Below is a small trained network, with its code and all its weights. Each question gives an input and a class and asks what happens when units are switched off, that is, made to give their printed mean instead of their output.

import numpy as np


def w(rows, s, z=0):
    codes = np.array(rows[::2]) - 128.0
    scale = np.full(codes.shape[1], s)
    scale[-1] = z or s
    return codes * scale


def norm(h):
    return h / np.sqrt((h * h).mean(-1, keepdims=True) + 1e-5)


def f(y):
    return y / 2 * (1 + np.tanh(0.7978845608 * (y + 0.044715 * y**3)))


def log_softmax(a):
    a = a - a.max(-1, keepdims=True)
    return a - np.log(np.exp(a).sum(-1, keepdims=True))


def net(x, mask):
    res = np.array(x, float).reshape(1, 3) / 4 @ E
    u = 0
    for l in range(4):
        y = f(norm(res) @ A[l][:, :-1].T + A[l][:, -1])
        res = res + np.where(mask[u : u + 16], y, B[l][:, -1]) @ B[l][:, :-1]
        u += 16
    return log_softmax(norm(res)[-1] @ U[:, :-1].T + U[:, -1])


A, B = {}, {}
E = w([
[141,176,34,195],'x0',
[101,254,178,132],'x1',
[221,129,171,153],'x2',
],0.00068)
A[0] = w([
[135,141,97,93,101],'L0N1',
[116,144,116,137,48],'L0N2',
[122,127,130,134,122],'L0N3',
[164,99,174,127,185],'L0N4',
[150,134,117,106,127],'L0N5',
[91,155,141,84,150],'L0N6',
[112,129,127,152,76],'L0N7',
[111,181,205,90,200],'L0N8',
[109,6,109,115,117],'L0N9',
[72,87,126,72,166],'L0N10',
[90,216,172,120,71],'L0N11',
[111,141,112,153,3],'L0N12',
[140,133,131,120,136],'L0N13',
[124,126,131,134,130],'L0N14',
[107,120,155,162,146],'L0N15',
[134,22,148,107,152],'L0N16',
],0.0016)
B[0] = w([
[104,117,154,138,97],'L0N1',
[96,78,212,83,41],'L0N2',
[127,127,130,123,121],'L0N3',
[204,163,88,175,207],'L0N4',
[124,124,144,151,127],'L0N5',
[120,106,86,140,160],'L0N6',
[121,115,165,105,69],'L0N7',
[185,109,7,123,237],'L0N8',
[131,199,100,66,151],'L0N9',
[84,169,80,165,188],'L0N10',
[154,82,91,43,86],'L0N11',
[89,69,254,64,1],'L0N12',
[137,127,122,131,138],'L0N13',
[130,131,122,123,130],'L0N14',
[159,138,82,98,150],'L0N15',
[165,206,101,107,183],'L0N16',
],0.0012,0.00064)
A[1] = w([
[135,7,102,161,85],'L1N1',
[120,132,129,126,138],'L1N2',
[124,134,125,109,127],'L1N3',
[91,217,196,157,1],'L1N4',
[126,133,125,112,125],'L1N5',
[129,135,124,132,88],'L1N6',
[96,222,193,151,23],'L1N7',
[111,68,241,12,53],'L1N8',
[130,1,99,160,59],'L1N9',
[131,131,125,111,144],'L1N10',
[121,139,127,112,130],'L1N11',
[152,113,137,138,166],'L1N12',
[107,73,234,21,49],'L1N13',
[150,135,121,114,123],'L1N14',
[125,129,128,124,125],'L1N15',
[127,97,204,31,63],'L1N16',
],0.0028,0.00075)
B[1] = w([
[154,236,100,46,167],'L1N1',
[139,111,131,129,132],'L1N2',
[139,107,130,130,126],'L1N3',
[181,119,29,39,73],'L1N4',
[139,106,128,130,126],'L1N5',
[128,116,114,128,113],'L1N6',
[202,111,8,17,96],'L1N7',
[135,131,14,221,15],'L1N8',
[154,216,81,29,155],'L1N9',
[133,122,138,133,142],'L1N10',
[145,94,125,131,129],'L1N11',
[110,179,154,133,160],'L1N12',
[124,135,10,215,3],'L1N13',
[113,134,135,136,150],'L1N14',
[133,115,126,128,123],'L1N15',
[125,123,71,197,11],'L1N16',
],0.0017,0.00049)
A[2] = w([
[96,192,101,251,154],'L2N1',
[126,148,133,126,107],'L2N2',
[127,56,143,166,192],'L2N3',
[91,114,230,49,114],'L2N4',
[98,93,182,137,204],'L2N5',
[60,141,59,117,254],'L2N6',
[152,79,106,110,125],'L2N7',
[131,133,127,121,122],'L2N8',
[116,198,109,251,112],'L2N9',
[96,221,115,176,181],'L2N10',
[150,138,109,76,102],'L2N11',
[128,109,129,144,136],'L2N12',
[155,138,107,70,89],'L2N13',
[131,119,132,164,134],'L2N14',
[128,97,124,102,146],'L2N15',
[97,132,124,119,188],'L2N16',
],0.0022,0.00074)
B[2] = w([
[152,23,107,149,183],'L2N1',
[129,110,114,120,131],'L2N2',
[124,171,161,161,109],'L2N3',
[141,127,29,211,155],'L2N4',
[146,150,124,219,139],'L2N5',
[209,106,170,138,254],'L2N6',
[115,179,129,125,109],'L2N7',
[128,126,127,124,131],'L2N8',
[116,4,98,140,169],'L2N9',
[180,51,70,134,224],'L2N10',
[129,138,107,102,147],'L2N11',
[120,144,139,139,116],'L2N12',
[123,147,96,94,144],'L2N13',
[107,127,149,139,119],'L2N14',
[140,164,113,145,125],'L2N15',
[157,124,129,141,166],'L2N16',
],0.0016,0.00067)
A[3] = w([
[126,123,138,114,118],'L3N1',
[129,137,121,121,137],'L3N2',
[135,145,115,98,62],'L3N3',
[141,101,101,136,143],'L3N4',
[73,63,214,222,22],'L3N5',
[146,81,180,81,254],'L3N6',
[28,115,104,107,58],'L3N7',
[128,114,146,110,179],'L3N8',
[113,119,143,112,37],'L3N9',
[127,167,95,187,101],'L3N10',
[135,141,111,144,78],'L3N11',
[3,116,100,106,21],'L3N12',
[121,151,115,155,134],'L3N13',
[161,164,80,6,20],'L3N14',
[130,100,156,100,203],'L3N15',
[14,118,96,108,7],'L3N16',
],0.0033,0.00087)
B[3] = w([
[163,116,119,138,113],'L3N1',
[117,148,103,128,142],'L3N2',
[165,115,88,85,117],'L3N3',
[66,143,101,146,174],'L3N4',
[195,183,38,32,104],'L3N5',
[168,229,125,241,189],'L3N6',
[234,165,201,200,108],'L3N7',
[147,146,121,161,144],'L3N8',
[196,75,114,125,57],'L3N9',
[6,131,156,40,152],'L3N10',
[109,103,151,74,120],'L3N11',
[221,173,205,193,118],'L3N12',
[84,128,131,106,141],'L3N13',
[205,207,19,15,254],'L3N14',
[142,162,115,178,152],'L3N15',
[205,149,194,167,107],'L3N16',
],0.0013,0.00074)
U = w([
[168,175,68,48,181],'0',
[113,40,79,188,172],'1',
[188,163,208,190,174],'2',
[10,146,178,105,122],'3',
[109,94,168,91,21],'4',
[110,101,173,90,24],'5',
[105,93,171,88,1],'6',
],0.011,0.0069)

Each question gives the input, the list of numbers given to net, and the class t.
The units are the neurons (one row each of A and B). Each row of codes is followed by its name. A weight is (code - 128) times the scale printed after its matrix; where a second scale follows, it is the last column's (A, B and U).
mask holds one flag per neuron, layer by layer. A switched-off neuron (its flag False) gives its mean, the last column of its row in B, instead of its output. The means were averaged over made-up inputs and are rounded, as every weight is.
A unit's drop is (log p(t) with every unit on - log p(t) with that unit switched off) / (log p(t) with every unit on - log p(t) with every unit switched off).
The circuit of an input: a set's keep is (log p(t) with only the set's units on - log p(t) with every unit switched off) / (log p(t) with every unit on - log p(t) with every unit switched off). Starting from the 12 units with the biggest drops (on a tie, the unit counted first), units are removed one at a time, each time the one whose removal leaves the highest keep (on an exact tie, the one counted first), for as long as the keep stays at least 0.8.
units of the circuit, in order: the units of the circuit, biggest drop first
unit that matters most: the unit with the biggest drop
k most important neurons: the k neurons with the biggest drops, biggest first
top k neurons in layer l: the k neurons of layer l with the biggest drops, biggest first
drop of u: that unit's drop, to one decimal
input [-6,5,1], class 1: 3 most important neurons	[L1N8; L1N13; L1N16]
input [6,8,7], class 0: units of the circuit, in order	[L1N7; L1N4; L3N12]
input [4,-5,6], class 2: 2 most important neurons	[L1N7; L1N4]
input [-2,7,-2], class 0: most important neuron	[L1N7]
input [-1,7,5], class 0: units of the circuit, in order	[L1N7; L1N4]
input [-6,-1,-8], class 2: units of the circuit, in order	[L3N12; L3N7; L2N4]
input [-6,8,-8], class 0: units of the circuit, in order	[L1N7; L1N4]
input [5,-7,-3], class 0: units of the circuit, in order	[L1N9; L1N1]
input [0,-4,-5], class 2: 2 most important neurons	[L1N7; L1N4]
input [0,1,0], class 3: 2 most important neurons	[L1N7; L1N4]
input [5,6,-7], class 2: top 2 neurons in layer 0	[L0N16; L0N9]
input [5,-2,-6], class 2: 2 most important neurons	[L1N8; L1N13]
input [2,4,-7], class 2: 2 most important neurons	[L1N9; L1N1]
input [-2,0,0], class 3: 2 most important neurons	[L2N4; L3N14]
input [5,4,5], class 1: top 2 neurons in layer 0	[L0N9; L0N16]
input [-6,1,-5], class 1: unit that matters most	L1N8
input [-6,2,-5], class 1: top 2 neurons in layer 1	[L1N8; L1N13]
input [6,4,-8], class 2: top 2 neurons in layer 1	[L1N8; L1N13]
input [-2,-3,1], class 3: 4 most important neurons	[L0N16; L1N7; L0N9; L1N4]
input [-3,-2,0], class 3: unit that matters most	L0N16
input [3,3,-3], class 3: top 4 neurons in layer 0	[L0N16; L0N9; L0N11; L0N4]
input [-2,-5,-1], class 0: top 2 neurons in layer 1	[L1N9; L1N1]
input [-4,5,-7], class 2: top 2 neurons in layer 1	[L1N9; L1N1]
input [6,-8,-6], class 0: drop of L1N8	0.1
input [7,3,3], class 1: drop of L3N14	0.1
input [-6,1,4], class 1: drop of L1N12	0.0
input [8,3,5], class 1: drop of L3N14	0.1
